Below is a small trained network, with its code and all its weights. Each question gives an input and a class and asks what happens when units are switched off, that is, made to give their printed mean instead of their output.

import numpy as np


def w(rows, s, z=0):
    codes = np.array(rows[::2]) - 128.0
    scale = np.full(codes.shape[1], s)
    scale[-1] = z or s
    return codes * scale


def norm(h):
    return h / np.sqrt((h * h).mean(-1, keepdims=True) + 1e-5)


def f(y):
    return y / 2 * (1 + np.tanh(0.7978845608 * (y + 0.044715 * y**3)))


def log_softmax(a):
    a = a - a.max(-1, keepdims=True)
    return a - np.log(np.exp(a).sum(-1, keepdims=True))


def net(x, mask):
    res = np.array(x, float).reshape(1, 5) / 4 @ E
    u = 0
    for l in range(2):
        y = f(norm(res) @ A[l][:, :-1].T + A[l][:, -1])
        res = res + np.where(mask[u : u + 5], y, B[l][:, -1]) @ B[l][:, :-1]
        u += 5
    return log_softmax(norm(res)[-1] @ U[:, :-1].T + U[:, -1])


A, B = {}, {}
E = w([
[221,118,165,164],'x0',
[103,105,218,43],'x1',
[128,127,131,129],'x2',
[110,4,109,125],'x3',
[51,122,183,196],'x4',
],0.0027)
A[0] = w([
[141,140,94,94,7],'0.n1',
[217,129,45,43,108],'0.n2',
[99,124,232,39,99],'0.n3',
[231,123,49,2,99],'0.n4',
[31,106,209,221,86],'0.n5',
],0.0047,0.002)
B[0] = w([
[27,88,245,140,82],'0.n1',
[107,99,238,252,216],'0.n2',
[149,19,46,253,218],'0.n3',
[52,154,211,222,255],'0.n4',
[144,127,205,187,237],'0.n5',
],0.0041,0.0017)
A[1] = w([
[72,150,91,143,160],'1.n1',
[132,209,114,197,252],'1.n2',
[91,82,200,175,8],'1.n3',
[146,85,217,2,71],'1.n4',
[146,12,95,118,147],'1.n5',
],0.0052,0.0022)
B[1] = w([
[130,106,138,100,160],'1.n1',
[185,91,149,120,254],'1.n2',
[110,176,139,174,172],'1.n3',
[142,54,130,171,115],'1.n4',
[254,169,165,84,190],'1.n5',
],0.0056,0.0031)
U = w([
[162,64,12,234,201],'0',
[73,164,200,255,10],'1',
[78,181,15,37,253],'2',
[230,198,94,23,52],'3',
],0.003,0.0019)

Each question gives the input, the list of numbers given to net, and the class t.
The units are the neurons (one row each of A and B). Each row of codes is followed by its name. A weight is (code - 128) times the scale printed after its matrix; where a second scale follows, it is the last column's (A, B and U).
mask holds one flag per neuron, layer by layer. A switched-off neuron (its flag False) gives its mean, the last column of its row in B, instead of its output. The means were averaged over made-up inputs and are rounded, as every weight is.
A unit's drop is (log p(t) with every unit on - log p(t) with that unit switched off) / (log p(t) with every unit on - log p(t) with every unit switched off).
The circuit of an input: a set's keep is (log p(t) with only the set's units on - log p(t) with every unit switched off) / (log p(t) with every unit on - log p(t) with every unit switched off). Starting from all 10 units, units are removed one at a time, each time the one whose removal leaves the highest keep (on an exact tie, the one counted first), for as long as the keep stays at least 0.8.
circuit, biggest first: the units of the circuit, biggest drop first
most important unit: the unit with the biggest drop
top k neurons: the k neurons with the biggest drops, biggest first
drop when u is switched off: that unit's drop, to one decimal
input [-6,-3,-3,6,-7], class 1: top 4 neurons : (0.n2 0.n4 0.n1 0.n3)
input [-1,-2,3,7,-2], class 3: circuit, biggest first : (1.n5 0.n3)
input [-3,0,-6,6,3], class 3: top 2 neurons : (1.n5 0.n4)
input [0,-4,-4,-3,-7], class 1: most important unit : 0.n2
input [3,4,2,-5,-7], class 1: circuit, biggest first : (0.n4 0.n2)
input [-7,-1,4,4,-8], class 1: top 2 neurons : (0.n4 0.n2)
input [-3,-4,3,-6,-8], class 1: circuit, biggest first : (0.n2 0.n4)
input [-5,0,5,4,-7], class 1: top 2 neurons : (0.n4 0.n2)
input [-5,-3,-1,5,-5], class 1: circuit, biggest first : (0.n2 0.n4 0.n3)
input [4,-4,-5,0,-7], class 1: circuit, biggest first : (0.n2 0.n4)
input [3,-2,2,1,-6], class 1: circuit, biggest first : (0.n4 0.n2)
input [0,-3,7,5,0], class 3: drop when 1.n5 is switched off : 0.5
input [-1,-1,4,1,-7], class 1: drop when 0.n4 is switched off : 0.1
input [-1,-3,-3,5,3], class 3: drop when 0.n4 is switched off : 0.7
input [2,7,3,-5,-8], class 1: drop when 0.n2 is switched off : 0.2
